Look-ups in named tables: a row name and a column name give one cell, copied from the table.

maz:
            kaz   keboz    lete     kuf     fot
zon      -43314  -17756   62828  -30839  -63515
golumo    -6774   -5828  -23600   50728   41037
fuvulad  -35519  -19078   59402  -44484  -63298
goz      -21063   -5167   13864  -61231   -1850
bafif     19522  -10823   13994  -34853   58806
pov      -60751  -15016   36954  -30487  -87945
bor      -61582  -11450   49737     430  -61178
vudokel   17610  -18408   26909  -41725     666
zadu     -43866   -7003    8653   14180   -7363
sugobi   -43414  -12177   50437  -34915  -46201
seneki   -46290  -17621   56743  -50637  -65727
miko     -21666  -16208   48295  -68645  -37603
nutirof  -32001  -19413   54623  -47572  -66904

What is the kaz of bafif in maz?
19522
What is the lete of pov in maz?
36954
What is the fot of golumo in maz?
41037
What is the fot of bor in maz?
-61178
What is the lete of goz in maz?
13864
What is the kaz of nutirof in maz?
-32001
What is the keboz of fuvulad in maz?
-19078
What is the fot of fuvulad in maz?
-63298
What is the lete of vudokel in maz?
26909
Which row has the largest lete? zon

Table nemel
	teg	gitono	sidep	vaf	gove	sor	gizut
narufel	195	178	52	100	206	127	114
givazu	73	180	209	169	62	144	142
botafo	78	70	189	237	150	64	52
mivepeg	225	51	32	96	249	175	157
tigi	124	188	133	174	154	116	156
vek	159	186	192	164	113	123	182
degedef	170	175	196	72	110	189	159
gabo	211	105	168	184	183	130	71

What is the sidep of vek in nemel?
192
What is the gitono of botafo in nemel?
70
What is the gizut of narufel in nemel?
114
What is the gove of mivepeg in nemel?
249
What is the gitono of mivepeg in nemel?
51
What is the gitono of tigi in nemel?
188
What is the sor of vek in nemel?
123
What is the sor of gabo in nemel?
130
What is the gizut of mivepeg in nemel?
157
What is the gizut of degedef in nemel?
159
What is the gove of tigi in nemel?
154
What is the sor of degedef in nemel?
189
What is the gove of narufel in nemel?
206
What is the teg of vek in nemel?
159
What is the teg of givazu in nemel?
73
What is the sor of narufel in nemel?
127
Row with the largest gove: mivepeg

nosu
         nefakuz  taz
rabizuv      217  167
mak          159  224
kat          140   10
kag          112  152
sagitak      214  175
gif          193  246
setage       109   95
budibu        76   52
rike         112   68

What is the taz of kat in nosu?
10
What is the nefakuz of kag in nosu?
112
What is the taz of kag in nosu?
152
What is the taz of budibu in nosu?
52
What is the taz of rabizuv in nosu?
167
What is the nefakuz of gif in nosu?
193
What is the nefakuz of rike in nosu?
112
What is the taz of sagitak in nosu?
175
What is the nefakuz of mak in nosu?
159
What is the nefakuz of rabizuv in nosu?
217
Row with the largest taz: gif

gibaku
         zotame  nuka
gam          15    19
pag          21    27
tave         49    23
tokisat      56    75
non          14    67
kedeti       22    70
remusom      85    57
tokepe       63    27
limuvef      49    23
biku         47    29
vugu         63    60
lub          70    72
bap          77    23
livubup      58    80

What is the nuka of limuvef in gibaku?
23
What is the zotame of non in gibaku?
14
What is the nuka of gam in gibaku?
19
What is the zotame of remusom in gibaku?
85
What is the nuka of kedeti in gibaku?
70
What is the zotame of tokisat in gibaku?
56
What is the zotame of vugu in gibaku?
63
What is the zotame of tave in gibaku?
49
What is the nuka of lub in gibaku?
72
What is the zotame of tokepe in gibaku?
63
Row with the largest nuka: livubup

pegom
cols = tolatoz, sapunok, suze, dos, zun
namebo: [108, 117, 102, 83, 47]
kad: [141, 118, 125, 196, 110]
gov: [115, 125, 120, 68, 68]
deme: [112, 116, 101, 86, 52]
gal: [111, 119, 107, 83, 53]
muzevu: [128, 132, 116, 148, 79]
ler: [120, 119, 145, 209, 104]
vuvu: [115, 120, 123, 82, 63]

dos of gal is 83
sapunok of ler is 119
tolatoz of gov is 115
zun of vuvu is 63
dos of deme is 86
suze of gal is 107
suze of kad is 125
zun of kad is 110
tolatoz of ler is 120
sapunok of muzevu is 132
zun of namebo is 47
Row with the largest tolatoz: kad

pebi =
fields: sir, midu
felid: [70, 75]
zub: [36, 19]
pepuzim: [14, 74]

What is the sir of felid in pebi?
70
What is the midu of felid in pebi?
75
What is the sir of pepuzim in pebi?
14
What is the midu of pepuzim in pebi?
74
What is the sir of zub in pebi?
36
What is the midu of zub in pebi?
19

ded:
	palo	kis	fim	noluker	vor	zev	peloka	futuzog	legeg	ber
zumu	70	144	135	99	104	71	74	51	93	117
zenoz	87	119	147	145	165	56	109	96	140	59
kebi	82	105	30	103	112	91	142	145	82	112
vuf	72	140	155	100	66	187	127	142	120	138
dema	53	130	110	107	87	112	193	141	104	85
sali	102	144	147	91	106	192	155	162	147	148
ped	56	102	108	54	110	149	119	148	167	106
guburob	100	90	56	113	96	119	127	128	33	90
vovuzat	168	138	116	113	91	158	181	119	60	147
zenipe	120	86	88	180	109	63	66	90	98	124
gog	104	61	79	138	110	75	54	119	163	126

guburob, palo: 100
zenoz, noluker: 145
vuf, kis: 140
dema, kis: 130
guburob, ber: 90
dema, palo: 53
ped, noluker: 54
vovuzat, vor: 91
zumu, zev: 71
sali, legeg: 147
zenipe, noluker: 180
ped, kis: 102
zenoz, ber: 59
kebi, kis: 105
vuf, peloka: 127
ped, fim: 108
dema, fim: 110
zenoz, futuzog: 96

korizi
|  | zorunuz | vadi | tifa | nudob | genono | pil | zadeb | pazev | tata | vofesi |
|---|---|---|---|---|---|---|---|---|---|---|
| pirine | 0.060 | 0.585 | -0.120 | 0.408 | 0.049 | -0.645 | 0.344 | 0.938 | 0.557 | 0.180 |
| vuk | 0.596 | 0.422 | -0.245 | 0.195 | 0.181 | 0.687 | -0.235 | 0.468 | -0.095 | -0.633 |
| fifedop | 0.319 | 0.294 | 0.153 | 0.227 | 0.295 | 0.355 | -0.036 | 0.225 | 0.096 | -0.042 |
| dovimi | 0.612 | 0.562 | -0.043 | 0.310 | 0.448 | 0.651 | -0.474 | 0.437 | -0.075 | -0.604 |
| ruv | -0.010 | 0.305 | 0.528 | 0.349 | 0.431 | -0.252 | 0.169 | 0.182 | 0.411 | 0.590 |
| lif | 0.414 | 0.456 | -0.238 | 0.246 | 0.093 | 0.249 | -0.005 | 0.629 | 0.118 | -0.368 |
| zukar | -0.091 | -0.276 | 0.538 | 0.002 | 0.083 | 0.194 | 0.603 | -0.361 | 0.227 | 0.822 |
| vun | 0.079 | 0.395 | 0.035 | 0.309 | 0.096 | -0.339 | 0.323 | 0.602 | 0.427 | 0.247 |
| vakidi | 0.243 | 0.223 | -0.173 | 0.142 | -0.081 | 0.133 | 0.329 | 0.472 | 0.193 | -0.046 |
| mor | -0.060 | 0.215 | -0.031 | 0.212 | -0.147 | -0.488 | 0.665 | 0.579 | 0.506 | 0.462 |

pazev of dovimi: 0.437
zorunuz of pirine: 0.060
zadeb of lif: -0.005
vofesi of vun: 0.247
pil of lif: 0.249
pil of dovimi: 0.651
tata of fifedop: 0.096
genono of dovimi: 0.448
tifa of vuk: -0.245
zadeb of vun: 0.323
pazev of mor: 0.579
vofesi of pirine: 0.180
genono of fifedop: 0.295
nudob of vun: 0.309
nudob of vakidi: 0.142
vadi of ruv: 0.305

